Each row has a name. Each question is about the rows just above it.

[ 2.64  1.52 -1.94  1.27  2.93 -5.25  1.34  3.43  1.70  2.83 -4.32  0.29
  2.64  2.32 -2.54 -6.00  0.93  2.85]  (163)
[ 2.96 -1.46 -4.25 -1.85  3.87 -2.16 -3.36 -1.70 -2.80  3.39 -2.67 -2.60
  3.63  3.51  2.14  1.16  3.49  3.60]  (151)
[-4.88  4.46  0.28 -1.43 -0.25  0.13  2.86  3.60  1.92 -3.98  1.18 -1.71
  1.36 -4.66 -3.92 -2.60 -6.76 -3.14]  (182)
[-1.58 -0.16 -2.48 -2.72  1.22  1.48 -1.14 -1.17 -2.15  0.20  1.06 -2.43
  0.70 -0.74  0.53  4.42 -0.42 -0.25]  (165)
[-5.84  3.32  0.46 -1.78  0.59 -0.75  2.13  4.96 -5.55 -0.20 -1.81 -0.62
  0.48  3.28  2.35  2.95  3.54  2.92]  (15)
[ 0.51 -2.19  9.35  2.20 -5.84  3.32  0.46 -1.78  0.59 -0.75  2.13  4.96
 -5.53 -0.20  2.85  2.22  1.40 -2.29]  (200)
The next 2 entries after [-5.84  3.32  0.46 -1.78  0.59 -0.75  2.13  4.96 -5.53 -0.20]:
[2.85 2.22]
The next 2 entries after [-1.70 -2.80  3.39 -2.67 -2.60  3.63  3.51]:
[2.14 1.16]

[-6.68  2.72  5.25  0.48  1.17 -5.73 -5.58  6.45  5.43 -2.28] : (14)
[ 2.72  5.25  0.48  6.45  2.72 -5.58 -5.73  1.17 -5.74 -2.28] : (15)
[-6.68  2.72  5.25  0.48  1.17 -5.73 -5.58  6.45  0.07 -6.79] : (165)
Whose row is [-6.68  2.72  5.25  0.48  1.17 -5.73 -5.58  6.45  5.43 -2.28]?
(14)
Whose row is [-6.68  2.72  5.25  0.48  1.17 -5.73 -5.58  6.45  0.07 -6.79]?
(165)

[-1.68 -5.50 -7.71  3.61] -> (200)
[ 1.41 -3.10  0.22 -2.97] -> (14)
[0.26 5.80 3.81 2.27] -> (151)
Which row holds [ 1.41 -3.10  0.22 -2.97]?
(14)
Whose row is [0.26 5.80 3.81 2.27]?
(151)

[ 0.42  0.99 -0.82  2.90  1.28 -0.90  1.57  1.33] : (58)
[-0.86 -5.08  3.34 -2.18  1.34  3.98  0.38  2.50] : (200)
[ 6.10  3.95 -2.21  5.84 -3.49  1.86  3.59 -5.49] : (15)
[ 3.61  0.01  4.71 -4.13 -2.69  5.12 -1.14 -2.50] : (151)
[-4.06  2.53  1.32 -1.90  5.15  2.51 -2.55  7.21] : (163)
[-3.71 -1.25  0.81 -0.21  4.74  1.69 -0.37  6.44] : (94)
[ 3.93 -2.21  5.84  5.84 -3.49 -3.42  3.59 -5.49] : (195)
[ 5.27 -1.71  3.86 -2.01 -4.20  3.74  0.82 -4.93] : (203)
[ 5.95  4.54  4.17 -3.71  1.28 -0.90 -1.77 -5.06] : (35)
[ 5.76  1.46  3.89 -2.68 -4.42  3.83 -0.28 -5.05] : (165)
The row with [ 0.42  0.99 -0.82  2.90  1.28 -0.90  1.57  1.33] is
(58)
What are the next 2 entries after [ 3.95 -2.21  5.84]?
[-3.49  1.86]
What are the next 2 entries after [6.10 3.95]?
[-2.21  5.84]
What are the next 2 entries after [ 5.95  4.54  4.17 -3.71  1.28]?
[-0.90 -1.77]
What are the next 2 entries after [ 5.76  1.46  3.89 -2.68]?
[-4.42  3.83]
What are the next 2 entries after [5.15 2.51]?
[-2.55  7.21]
Give the next 2 entries after [ 5.27 -1.71  3.86].
[-2.01 -4.20]

[-1.92  2.99  2.17 -3.85 -3.30 -3.29 -0.74  2.49  2.66 -2.11]  (203)
[ 2.99 -1.92 -4.10 -6.30  2.27  2.40 -3.66 -4.86  0.30 -0.69]  (58)
[-3.60 -1.92  2.99  2.16 -3.85  0.92 -1.32  5.31  8.88 -4.29]  (15)
[-0.15  2.95 -7.31 -9.46  2.25  3.26 -1.26 -3.22 -1.01  0.07]  (151)
The next 2 entries after [-1.92  2.99  2.16 -3.85]:
[ 0.92 -1.32]
What are the next 2 entries after [-1.26 -3.22]?
[-1.01  0.07]
[-1.92  2.99  2.17 -3.85 -3.30 -3.29 -0.74  2.49  2.66 -2.11] is in which row?
(203)
Give the next 2 entries after [-3.85  0.92].
[-1.32  5.31]
Give the next 2 entries after [ 2.17 -3.85 -3.30 -3.29 -0.74  2.49].
[ 2.66 -2.11]

